Here is a tiny trained network, its code and every weight. The questions are about switching its units off for an input and a class, where a switched-off unit gives its printed mean instead of its output.

import numpy as np


def w(rows, s, z=0):
    codes = np.array(rows[::2]) - 128.0
    scale = np.full(codes.shape[1], s)
    scale[-1] = z or s
    return codes * scale


def norm(h):
    return h / np.sqrt((h * h).mean(-1, keepdims=True) + 1e-5)


def f(y):
    return y / 2 * (1 + np.tanh(0.7978845608 * (y + 0.044715 * y**3)))


def log_softmax(a):
    a = a - a.max(-1, keepdims=True)
    return a - np.log(np.exp(a).sum(-1, keepdims=True))


def net(x, mask):
    res = np.array(x, float).reshape(1, 8) / 4 @ E
    u = 0
    for l in range(2):
        y = f(norm(res) @ A[l][:, :-1].T + A[l][:, -1])
        res = res + np.where(mask[u : u + 9], y, B[l][:, -1]) @ B[l][:, :-1]
        u += 9
    return log_softmax(norm(res)[-1] @ U[:, :-1].T + U[:, -1])


A, B = {}, {}
E = w([
[143,1,225,141,128,126,137,177,157,243,132,61],'x0',
[33,99,126,131,137,100,74,157,114,87,230,65],'x1',
[79,118,106,48,67,74,122,35,76,190,131,145],'x2',
[201,111,113,71,140,108,63,146,86,111,75,64],'x3',
[108,125,239,1,193,122,114,115,142,102,161,173],'x4',
[105,134,97,128,129,165,106,122,162,140,105,139],'x5',
[134,164,200,154,61,98,74,132,153,118,110,176],'x6',
[146,115,101,149,180,150,101,81,149,155,163,162],'x7',
],0.0073)
A[0] = w([
[11,43,164,179,86,218,221,92,81,132,122,220,29],'0.n1',
[178,151,134,124,153,169,235,81,93,170,58,109,93],'0.n2',
[92,112,122,180,146,46,71,114,119,121,160,101,140],'0.n3',
[185,156,135,123,144,195,6,212,235,140,163,152,139],'0.n4',
[206,41,188,124,104,138,121,185,100,253,144,71,69],'0.n5',
[69,110,106,104,83,145,72,150,112,75,185,50,181],'0.n6',
[77,31,92,86,110,163,85,72,25,158,94,153,64],'0.n7',
[140,141,127,102,65,66,222,123,76,64,127,132,252],'0.n8',
[175,170,147,131,72,143,73,149,168,144,86,210,36],'0.n9',
],0.0059,0.0029)
B[0] = w([
[114,186,247,208,156,77,195,160,130,167,140,42,175],'0.n1',
[121,78,87,18,143,104,126,167,215,179,255,52,178],'0.n2',
[203,169,125,157,97,119,88,116,140,180,139,62,169],'0.n3',
[99,140,202,92,126,100,190,114,43,63,112,75,195],'0.n4',
[87,179,79,134,102,201,63,108,88,47,145,232,253],'0.n5',
[137,142,139,105,140,149,114,103,195,162,170,146,211],'0.n6',
[85,160,213,167,207,107,201,148,58,53,77,77,170],'0.n7',
[152,154,100,178,162,192,97,84,156,131,148,194,213],'0.n8',
[200,111,188,115,35,235,143,108,108,130,205,46,148],'0.n9',
],0.0073,0.0052)
A[1] = w([
[147,147,122,168,210,151,140,201,153,87,116,104,76],'1.n1',
[177,124,101,76,145,102,84,122,94,136,77,81,38],'1.n2',
[186,120,107,65,123,127,9,150,72,136,84,74,81],'1.n3',
[64,134,118,87,61,56,131,17,61,207,87,122,84],'1.n4',
[85,2,184,152,105,165,114,188,80,214,122,137,56],'1.n5',
[234,113,115,99,108,139,177,112,163,198,84,173,108],'1.n6',
[95,124,84,65,166,93,156,149,160,110,195,33,123],'1.n7',
[146,73,37,253,64,60,118,129,128,156,70,101,43],'1.n8',
[90,121,81,150,106,67,54,134,168,117,209,65,1],'1.n9',
],0.0079,0.0023)
B[1] = w([
[121,92,128,157,150,108,139,108,49,185,109,105,214],'1.n1',
[89,147,115,192,144,123,123,138,170,167,144,109,173],'1.n2',
[111,203,139,159,134,71,159,90,158,167,151,135,252],'1.n3',
[169,71,182,178,156,179,118,203,89,106,94,103,240],'1.n4',
[165,231,9,96,130,129,95,91,111,86,111,174,245],'1.n5',
[87,69,134,100,79,167,93,176,139,98,175,89,198],'1.n6',
[208,109,126,108,90,190,176,134,127,181,115,164,251],'1.n7',
[115,72,129,62,149,78,199,85,136,101,115,177,218],'1.n8',
[140,79,150,94,60,165,107,138,167,113,111,112,211],'1.n9',
],0.013,0.0039)
U = w([
[132,200,33,120,143,168,63,90,94,60,109,189,63],'0',
[148,80,132,72,77,185,94,175,213,142,175,49,70],'1',
[133,73,190,193,194,136,143,194,1,95,18,71,3],'2',
[163,149,140,131,119,149,145,79,121,147,122,126,223],'3',
[74,209,153,185,169,38,189,108,214,205,152,91,20],'4',
[94,66,151,29,169,60,164,90,164,74,62,171,161],'5',
],0.0099,0.0043)

Each question gives the input, the list of numbers given to net, and the class t.
The units are the neurons (one row each of A and B). Each row of codes is followed by its name. A weight is (code - 128) times the scale printed after its matrix; where a second scale follows, it is the last column's (A, B and U).
mask holds one flag per neuron, layer by layer. A switched-off neuron (its flag False) gives its mean, the last column of its row in B, instead of its output. The means were averaged over made-up inputs and are rounded, as every weight is.
A unit's drop is (log p(t) with every unit on - log p(t) with that unit switched off) / (log p(t) with every unit on - log p(t) with every unit switched off).
The circuit of an input: a set's keep is (log p(t) with only the set's units on - log p(t) with every unit switched off) / (log p(t) with every unit on - log p(t) with every unit switched off). Starting from the 12 units with the biggest drops (on a tie, the unit counted first), units are removed one at a time, each time the one whose removal leaves the highest keep (on an exact tie, the one counted first), for as long as the keep stays at least 0.8.
circuit, biggest first: the units of the circuit, biggest drop first
k most important neurons: the k neurons with the biggest drops, biggest first
top k neurons in layer l: the k neurons of layer l with the biggest drops, biggest first
input [-4,5,4,1,-4,2,1,0], class 1: 3 most important neurons	1.n9, 0.n6, 0.n5
input [-5,-5,-2,-7,3,4,6,2], class 4: circuit, biggest first	0.n5
input [-3,-1,6,-8,1,5,-7,-7], class 4: top 3 neurons in layer 0	0.n1, 0.n8, 0.n4
input [6,-4,1,-6,-1,7,-2,2], class 0: top 2 neurons in layer 1	1.n5, 1.n3
input [-3,0,4,-2,-5,5,-4,-3], class 5: 3 most important neurons	1.n8, 0.n4, 0.n5
input [4,7,3,7,7,7,8,-8], class 3: circuit, biggest first	1.n3, 0.n2
input [-4,5,-8,4,-4,-3,-2,-3], class 2: top 2 neurons in layer 1	1.n1, 1.n5
input [-3,-7,-6,-5,7,1,1,-6], class 1: top 3 neurons in layer 0	0.n9, 0.n7, 0.n5
input [8,-4,5,-3,-5,-5,-3,1], class 0: 2 most important neurons	1.n5, 0.n5
input [-5,-6,-6,8,-8,5,-4,-1], class 4: 2 most important neurons	1.n3, 1.n2
input [8,7,-4,-7,7,7,-7,1], class 0: 2 most important neurons	1.n5, 0.n2
input [7,2,-8,-2,4,6,7,-5], class 2: top 2 neurons in layer 1	1.n3, 1.n1
input [-1,8,7,-3,-8,-5,2,8], class 1: top 2 neurons in layer 1	1.n9, 1.n4
input [-6,8,5,8,7,0,-3,3], class 1: circuit, biggest first	0.n5, 1.n7
input [7,-4,-6,6,7,-3,-6,-2], class 0: 2 most important neurons	0.n5, 1.n5
input [-5,6,-8,2,-5,2,-4,-8], class 2: 4 most important neurons	1.n1, 0.n2, 1.n5, 0.n5
input [-3,-4,-6,-3,0,5,-1,-3], class 2: circuit, biggest first	1.n1
input [-6,5,6,7,4,4,-3,-7], class 4: top 4 neurons in layer 1	1.n3, 1.n2, 1.n5, 1.n6
input [-3,-5,-7,-7,-1,-8,3,-1], class 2: 2 most important neurons	1.n1, 1.n3
input [-3,2,-3,3,-6,-6,4,1], class 5: circuit, biggest first	1.n8, 0.n5
input [-5,5,6,-6,-5,8,2,-1], class 2: circuit, biggest first	1.n4, 0.n5
input [0,-5,-4,-7,-2,1,-2,0], class 4: circuit, biggest first	0.n1
input [7,-8,1,1,-2,-6,3,-3], class 1: 4 most important neurons	1.n6, 0.n2, 0.n7, 0.n4
input [2,-8,-5,1,6,-6,-6,-5], class 1: 2 most important neurons	0.n2, 1.n6
